Below is a small trained network, with its code and all its weights. Each question gives an input and a class and asks what happens when units are switched off, that is, made to give their printed mean instead of their output.

import numpy as np


def w(rows, s, z=0):
    codes = np.array(rows[::2]) - 128.0
    scale = np.full(codes.shape[1], s)
    scale[-1] = z or s
    return codes * scale


def f(y):
    return y / 2 * (1 + np.tanh(0.7978845608 * (y + 0.044715 * y**3)))


def log_softmax(a):
    a = a - a.max(-1, keepdims=True)
    return a - np.log(np.exp(a).sum(-1, keepdims=True))


def net(x, mask):
    res = np.array(x, float).reshape(1, 7) / 4 @ E
    y = f(res @ A[0][:, :-1].T + A[0][:, -1])
    res = res + np.where(mask, y, B[0][:, -1]) @ B[0][:, :-1]
    return log_softmax(res[-1] @ U[:, :-1].T + U[:, -1])


A, B = {}, {}
E = w([
[62,120,175,140,52,161,176,175,56,99,78,76],'x0',
[255,99,163,133,114,39,173,141,164,171,118,130],'x1',
[150,109,180,198,176,146,144,162,87,33,186,211],'x2',
[183,161,162,83,155,142,37,160,195,111,117,163],'x3',
[139,152,83,129,178,140,204,200,121,145,38,169],'x4',
[108,219,159,50,126,147,75,143,60,162,155,171],'x5',
[183,101,69,121,191,175,94,47,82,232,117,154],'x6',
],0.0083)
A[0] = w([
[120,65,99,176,40,104,173,79,150,160,91,2,179],'N1',
[184,173,177,126,81,106,171,195,117,159,47,133,154],'N2',
[123,146,131,110,186,223,63,90,47,124,196,171,235],'N3',
[124,112,141,176,96,75,205,152,118,82,178,126,190],'N4',
[109,124,135,151,111,144,150,207,177,81,100,144,254],'N5',
[108,145,50,110,123,188,179,109,101,172,55,91,250],'N6',
],0.006,0.0034)
B[0] = w([
[90,3,77,82,139,121,92,78,102,104,133,21,234],'N1',
[175,95,179,71,95,56,156,186,109,164,32,116,188],'N2',
[143,131,165,182,77,192,42,59,77,149,140,224,254],'N3',
[90,116,163,154,157,93,216,135,106,78,207,95,196],'N4',
[132,161,143,129,160,146,151,218,177,41,81,105,205],'N5',
[46,130,36,64,208,194,103,128,78,194,36,134,227],'N6',
],0.0067,0.0084)
U = w([
[189,122,189,78,75,65,191,187,119,146,56,109,101],'0',
[65,209,62,104,176,183,131,131,55,195,76,172,43],'1',
[131,128,199,192,28,186,68,78,69,123,187,188,122],'2',
[101,117,165,161,69,63,206,100,82,118,243,83,93],'3',
[160,93,131,240,206,127,223,167,185,54,127,170,122],'4',
[60,221,174,85,46,142,72,167,208,57,156,64,155],'5',
[252,151,93,94,189,76,51,61,254,221,173,179,251],'6',
[95,34,71,96,127,128,110,78,130,143,104,32,123],'7',
],0.0075,0.0029)

Each question gives the input, the list of numbers given to net, and the class t.
The units are the neurons (one row each of A and B). Each row of codes is followed by its name. A weight is (code - 128) times the scale printed after its matrix; where a second scale follows, it is the last column's (A, B and U).
mask holds one flag per neuron, in row order. A switched-off neuron (its flag False) gives its mean, the last column of its row in B, instead of its output. The means were averaged over made-up inputs and are rounded, as every weight is.
A unit's drop is (log p(t) with every unit on - log p(t) with that unit switched off) / (log p(t) with every unit on - log p(t) with every unit switched off).
The circuit of an input: a set's keep is (log p(t) with only the set's units on - log p(t) with every unit switched off) / (log p(t) with every unit on - log p(t) with every unit switched off). Starting from all 6 units, units are removed one at a time, each time the one whose removal leaves the highest keep (on an exact tie, the one counted first), for as long as the keep stays at least 0.8.
circuit, biggest first: the units of the circuit, biggest drop first
unit that matters most: the unit with the biggest drop
k most important neurons: the k neurons with the biggest drops, biggest first
drop when u is switched off: that unit's drop, to one decimal
input [3,5,-3,8,-2,4,-2], class 0: 2 most important neurons -> N2, N3
input [-8,-3,1,3,8,5,-6], class 5: unit that matters most -> N6
input [3,1,6,-1,2,4,5], class 2: 2 most important neurons -> N3, N6
input [8,4,4,7,-5,-5,-5], class 4: circuit, biggest first -> N4, N5
input [3,5,5,-1,5,5,5], class 0: 2 most important neurons -> N2, N6
input [-6,5,-4,-5,5,-4,6], class 7: 3 most important neurons -> N1, N6, N3
input [-4,-5,6,4,6,4,-4], class 2: 2 most important neurons -> N3, N6
input [7,1,-7,-5,6,0,-4], class 7: 2 most important neurons -> N1, N6
input [8,0,6,5,8,-1,2], class 0: drop when N2 is switched off -> 1.2
input [7,2,2,7,2,4,0], class 0: drop when N2 is switched off -> 0.6
input [-4,-7,-1,6,-6,-3,6], class 2: drop when N3 is switched off -> 0.8
